Below is a small trained network, with its code and all its weights. Each question gives an input and a target symbol and asks what happens when units are switched off, that is, made to give their printed mean instead of their output.

import numpy as np


def w(rows, s, z=0):
    codes = np.array(rows[::2]) - 128.0
    scale = np.full(codes.shape[1], s)
    scale[-1] = z or s
    return codes * scale


def norm(h):
    return h / np.sqrt((h * h).mean(-1, keepdims=True) + 1e-5)


def softmax(a):
    e = np.exp(a - a.max(-1, keepdims=True))
    return e / e.sum(-1, keepdims=True)


def log_softmax(a):
    a = a - a.max(-1, keepdims=True)
    return a - np.log(np.exp(a).sum(-1, keepdims=True))


def net(x, mask):
    ids = ['ΔΞΣΩβγεζηλμπτψ'.index(c) for c in x.split()]
    T = len(ids)
    res = E[ids] + P[:T]
    u = 0
    for l in range(2):
        r = norm(res)
        for j in range(3):
            rows = slice(2 * j, 2 * j + 2)
            q, k, v = (r @ M[l][rows].T for M in (Q, K, V))
            z = softmax(np.where(np.tri(T) > 0, q @ k.T / 2**0.5, -1e9)) @ v
            o = O[l][rows]
            res = res + np.where(mask[u + j], z, o[:, -1]) @ o[:, :-1]
        u += 3
    return log_softmax(norm(res)[-1] @ U[:, :-1].T + U[:, -1])


Q, K, V, O = {}, {}, {}, {}
E = w([
[135,153,110,162,68,145,130],'Δ',
[124,96,135,174,80,138,115],'Ξ',
[147,140,158,139,80,152,142],'Σ',
[67,131,50,134,116,152,32],'Ω',
[151,153,139,128,84,154,118],'β',
[139,133,166,146,78,149,149],'γ',
[87,127,113,178,76,170,136],'ε',
[123,55,60,155,81,115,124],'ζ',
[95,51,107,167,96,105,125],'η',
[119,141,54,105,90,171,167],'λ',
[78,92,96,119,96,91,164],'μ',
[131,188,101,112,128,30,171],'π',
[121,72,153,7,145,134,152],'τ',
[229,114,88,123,148,143,121],'ψ',
],0.0017)
P = w([
[139,122,132,126,2,126,86],'0',
[131,122,123,132,27,132,111],'1',
[124,122,110,130,48,128,125],'2',
[121,122,108,135,71,133,137],'3',
[112,122,109,143,89,136,150],'4',
[112,122,107,140,109,136,153],'5',
[104,120,105,148,128,138,156],'6',
[96,118,98,152,150,134,173],'7',
[90,116,99,153,163,138,177],'8',
[81,108,92,161,171,143,184],'9',
],0.0018)
Q[0] = w([
[118,101,84,193,91,149,216],'L0H1',
[22,84,34,151,82,182,214],'L0H1',
[29,122,2,220,64,241,206],'L0H2',
[132,156,24,191,107,107,200],'L0H2',
[82,126,59,109,73,60,236],'L0H3',
[210,215,199,37,192,65,35],'L0H3',
],0.0061)
K[0] = w([
[108,113,78,124,183,148,156],'L0H1',
[119,104,95,118,210,113,190],'L0H1',
[55,80,88,103,179,106,133],'L0H2',
[49,155,103,86,203,81,143],'L0H2',
[171,124,130,107,255,141,124],'L0H3',
[146,116,138,122,27,131,90],'L0H3',
],0.0083)
V[0] = w([
[111,204,116,95,139,208,180],'L0H1',
[68,161,136,254,115,184,61],'L0H1',
[97,206,118,115,129,81,203],'L0H2',
[98,149,123,38,125,194,68],'L0H2',
[47,225,172,93,124,33,142],'L0H3',
[183,206,73,188,141,55,107],'L0H3',
],0.003)
O[0] = w([
[95,153,153,28,47,133,108,96],'L0H1',
[41,185,181,190,136,203,177,207],'L0H1',
[163,117,103,106,25,178,179,255],'L0H2',
[25,124,133,63,171,167,83,31],'L0H2',
[58,243,81,159,130,5,116,141],'L0H3',
[199,203,3,168,153,194,110,142],'L0H3',
],0.0026,0.00087)
Q[1] = w([
[84,105,3,196,44,201,196],'L1H1',
[55,39,101,140,95,182,117],'L1H1',
[77,140,170,92,161,71,105],'L1H2',
[25,105,97,154,109,163,92],'L1H2',
[101,37,184,89,102,194,104],'L1H3',
[111,44,116,60,52,138,160],'L1H3',
],0.0062)
K[1] = w([
[108,195,2,126,180,130,118],'L1H1',
[66,95,45,91,187,147,83],'L1H1',
[132,66,175,130,102,156,117],'L1H2',
[126,81,128,140,91,93,206],'L1H2',
[89,96,172,74,134,167,130],'L1H3',
[116,100,124,57,187,118,137],'L1H3',
],0.0083)
V[1] = w([
[186,166,159,170,130,130,251],'L1H1',
[165,107,153,82,160,146,232],'L1H1',
[182,127,176,132,90,111,222],'L1H2',
[117,151,88,77,148,59,201],'L1H2',
[133,150,122,175,136,150,36],'L1H3',
[150,158,160,215,89,166,134],'L1H3',
],0.0027)
O[1] = w([
[115,76,135,189,4,142,28,98],'L1H1',
[80,146,158,198,78,200,40,6],'L1H1',
[179,183,195,110,184,38,174,184],'L1H2',
[141,161,132,179,56,143,242,65],'L1H2',
[147,156,77,139,167,157,222,111],'L1H3',
[176,232,126,120,216,99,144,223],'L1H3',
],0.0021,0.0017)
U = w([
[75,56,142,68,86,2,67,155],'Δ',
[164,171,202,119,127,114,101,5],'Ξ',
[237,51,67,121,136,223,92,114],'Σ',
[179,213,195,77,135,138,69,46],'Ω',
[70,34,165,50,69,151,111,175],'β',
[195,121,147,146,171,133,38,75],'γ',
[108,148,94,52,246,142,195,163],'ε',
[132,229,23,171,90,82,85,156],'ζ',
[173,132,84,172,43,80,230,228],'η',
[12,201,209,181,131,227,139,160],'λ',
[88,145,87,70,106,187,67,31],'μ',
[127,97,187,244,211,99,114,89],'π',
[135,62,131,209,189,118,109,66],'τ',
[164,176,220,114,149,99,110,49],'ψ',
],0.0059,0.0028)

Each question gives the input, a string of symbols that net reads in full, and the target symbol t.
The units are the heads (2 rows each of Q, K, V and O). Each row of codes is followed by its name. A weight is (code - 128) times the scale printed after its matrix; where a second scale follows, it is the last column's (O and U).
mask holds one flag per head, layer by layer. A switched-off head (its flag False) gives its mean, the last column of its rows in O, instead of its output. The means were averaged over made-up inputs and are rounded, as every weight is.
A unit's drop is (log p(t) with every unit on - log p(t) with that unit switched off) / (log p(t) with every unit on - log p(t) with every unit switched off).
The circuit of an input: a set's keep is (log p(t) with only the set's units on - log p(t) with every unit switched off) / (log p(t) with every unit on - log p(t) with every unit switched off). Starting from all 6 units, units are removed one at a time, each time the one whose removal leaves the highest keep (on an exact tie, the one counted first), for as long as the keep stays at least 0.8.
units of the circuit, in order: the units of the circuit, biggest drop first
unit that matters most: the unit with the biggest drop
heads that matter: for each layer, one digit per head in row order, 1 if its drop is at least 0.15 and else 0, layers parted by /
drop when u is switched off: that unit's drop, to one decimal
input τ ε β, target β: heads that matter : 011 / 001
input ζ μ μ Ω ε ε Ω γ π, target ζ: units of the circuit, in order : [L0H3, L1H1]
input ε ε γ ε μ η λ ε π ζ, target ζ: units of the circuit, in order : [L0H3]
input ε π λ Ξ π μ τ τ π, target Δ: units of the circuit, in order : [L0H1, L0H3]
input μ Ω ε λ, target ε: units of the circuit, in order : [L1H1, L0H2]
input μ μ Δ ψ μ ε τ η ε, target β: heads that matter : 001 / 000
input ε μ η Ξ μ Ξ Σ ε π η, target ζ: heads that matter : 001 / 000
input ε Ω ψ, target ε: units of the circuit, in order : [L0H2, L1H1]
input ε τ μ λ, target β: units of the circuit, in order : [L0H3, L1H3]
input λ Ξ π Δ τ ε, target β: heads that matter : 000 / 000
input β η ζ Ξ, target π: heads that matter : 110 / 000
input Ξ ε γ ψ γ Ξ, target Σ: heads that matter : 001 / 000
input μ ε γ π π ε Δ τ Ω γ, target Δ: units of the circuit, in order : [L0H3, L0H1]
input ψ Ω Ξ μ, target ε: unit that matters most : L1H1
input ψ ε Ξ γ Ξ ε, target λ: heads that matter : 101 / 000
input π β ε η ε Ω β, target λ: heads that matter : 100 / 000
input τ ψ η ε ε ε η λ Ξ λ, target β: units of the circuit, in order : [L0H3, L0H1, L1H3]
input ε ε Ξ ζ ψ β μ ε ε γ, target λ: heads that matter : 101 / 100
input Ξ Ω μ, target ε: heads that matter : 010 / 100
input Ξ τ ε μ, target Δ: units of the circuit, in order : [L0H3]
input γ Ω ε π π Σ ζ ψ μ, target Σ: heads that matter : 001 / 000
input ψ β μ μ Ω, target ε: heads that matter : 000 / 100
input η Ω β, target ε: drop when L1H1 is switched off : 0.3
